Here is a tiny trained network, its code and every weight. The questions are about switching its units off for an input and a class, where a switched-off unit gives its printed mean instead of its output.

import numpy as np


def w(rows, s, z=0):
    codes = np.array(rows[::2]) - 128.0
    scale = np.full(codes.shape[1], s)
    scale[-1] = z or s
    return codes * scale


def f(y):
    return y / 2 * (1 + np.tanh(0.7978845608 * (y + 0.044715 * y**3)))


def log_softmax(a):
    a = a - a.max(-1, keepdims=True)
    return a - np.log(np.exp(a).sum(-1, keepdims=True))


def net(x, mask):
    res = np.array(x, float).reshape(1, 7) / 4 @ E
    y = f(res @ A[0][:, :-1].T + A[0][:, -1])
    res = res + np.where(mask, y, B[0][:, -1]) @ B[0][:, :-1]
    return log_softmax(res[-1] @ U[:, :-1].T + U[:, -1])


A, B = {}, {}
E = w([
[145,255,107,127,106,174,148,114],'x0',
[170,128,188,127,109,100,112,70],'x1',
[150,168,147,145,152,123,162,223],'x2',
[130,175,192,48,126,219,52,142],'x3',
[102,152,87,91,61,119,175,40],'x4',
[162,149,108,185,99,110,38,167],'x5',
[105,145,44,206,154,182,118,105],'x6',
],0.009)
A[0] = w([
[162,94,187,129,101,61,114,103,182],'neuron 0',
[126,76,160,124,140,49,123,168,157],'neuron 1',
[150,156,130,55,97,136,121,60,196],'neuron 2',
[156,166,77,178,114,67,164,224,212],'neuron 3',
[147,124,185,58,76,67,146,143,150],'neuron 4',
[156,254,151,91,174,126,16,180,153],'neuron 5',
[161,94,111,184,88,156,50,59,200],'neuron 6',
[139,149,119,144,170,201,124,130,226],'neuron 7',
[137,171,141,135,86,149,94,162,121],'neuron 8',
[87,173,112,110,96,127,171,38,200],'neuron 9',
[192,42,119,109,152,96,172,115,71],'neuron 10',
[122,139,204,171,187,69,97,158,161],'neuron 11',
[138,109,122,106,123,127,167,226,253],'neuron 12',
[138,110,139,77,155,176,53,187,167],'neuron 13',
[86,221,102,94,153,134,215,167,181],'neuron 14',
],0.0099,0.0045)
B[0] = w([
[180,115,124,55,179,107,185,100,207],'neuron 0',
[115,63,90,63,220,181,59,23,201],'neuron 1',
[131,113,181,115,50,116,170,218,207],'neuron 2',
[111,160,103,104,53,112,71,105,222],'neuron 3',
[125,93,125,90,149,105,137,144,215],'neuron 4',
[172,127,211,129,139,160,52,101,246],'neuron 5',
[31,144,112,168,107,111,146,87,202],'neuron 6',
[88,199,175,102,43,141,96,150,183],'neuron 7',
[140,163,229,123,167,179,94,164,168],'neuron 8',
[114,111,139,69,131,66,205,172,208],'neuron 9',
[131,130,133,119,157,193,117,75,177],'neuron 10',
[86,113,72,76,154,180,113,91,190],'neuron 11',
[101,132,58,117,79,157,23,51,206],'neuron 12',
[208,170,161,152,157,200,2,130,210],'neuron 13',
[106,112,104,79,84,98,131,181,203],'neuron 14',
],0.0092,0.011)
U = w([
[57,123,32,124,110,97,133,118,238],'0',
[163,98,115,98,251,143,101,114,30],'1',
[158,188,164,245,166,130,142,146,3],'2',
[122,133,141,75,151,90,195,192,101],'3',
[120,178,169,109,111,191,85,156,169],'4',
],0.011,0.0039)

Each question gives the input, the list of numbers given to net, and the class t.
The units are the neurons (one row each of A and B). Each row of codes is followed by its name. A weight is (code - 128) times the scale printed after its matrix; where a second scale follows, it is the last column's (A, B and U).
mask holds one flag per neuron, in row order. A switched-off neuron (its flag False) gives its mean, the last column of its row in B, instead of its output. The means were averaged over made-up inputs and are rounded, as every weight is.
A unit's drop is (log p(t) with every unit on - log p(t) with that unit switched off) / (log p(t) with every unit on - log p(t) with every unit switched off).
The circuit of an input: a set's keep is (log p(t) with only the set's units on - log p(t) with every unit switched off) / (log p(t) with every unit on - log p(t) with every unit switched off). Starting from the 12 units with the biggest drops (on a tie, the unit counted first), units are removed one at a time, each time the one whose removal leaves the highest keep (on an exact tie, the one counted first), for as long as the keep stays at least 0.8.
units of the circuit, in order: the units of the circuit, biggest drop first
most important unit: the unit with the biggest drop
top k neurons: the k neurons with the biggest drops, biggest first
drop of u: that unit's drop, to one decimal
input [5,5,5,-8,-5,8,7], class 0: units of the circuit, in order => neuron 13
input [-5,-3,-3,2,8,-5,6], class 3: units of the circuit, in order => neuron 9; neuron 12
input [3,2,4,-8,-7,5,-3], class 0: units of the circuit, in order => neuron 3; neuron 13
input [-1,-1,4,2,7,-5,8], class 3: units of the circuit, in order => neuron 9; neuron 12
input [-8,5,-7,-1,-6,4,6], class 0: top 3 neurons => neuron 6; neuron 5; neuron 8
input [-5,-5,-6,3,0,4,8], class 0: top 2 neurons => neuron 6; neuron 5
input [-6,0,0,-6,5,-5,-3], class 1: top 2 neurons => neuron 1; neuron 10
input [6,8,2,-6,-5,-2,6], class 0: top 2 neurons => neuron 5; neuron 13
input [7,4,5,-2,6,-2,8], class 3: top 2 neurons => neuron 9; neuron 12
input [-1,0,5,-4,-6,4,-1], class 1: top 2 neurons => neuron 1; neuron 2
input [-6,-2,2,1,8,-3,-6], class 3: drop of neuron 2 => 0.2
input [8,-4,-2,-6,0,5,-2], class 0: drop of neuron 13 => 0.3
input [-2,7,3,-7,-4,7,-4], class 1: drop of neuron 1 => 0.7
input [0,-3,-5,3,-6,-8,-6], class 1: most important unit => neuron 3
input [8,1,1,-4,-3,-6,2], class 0: drop of neuron 8 => 0.3
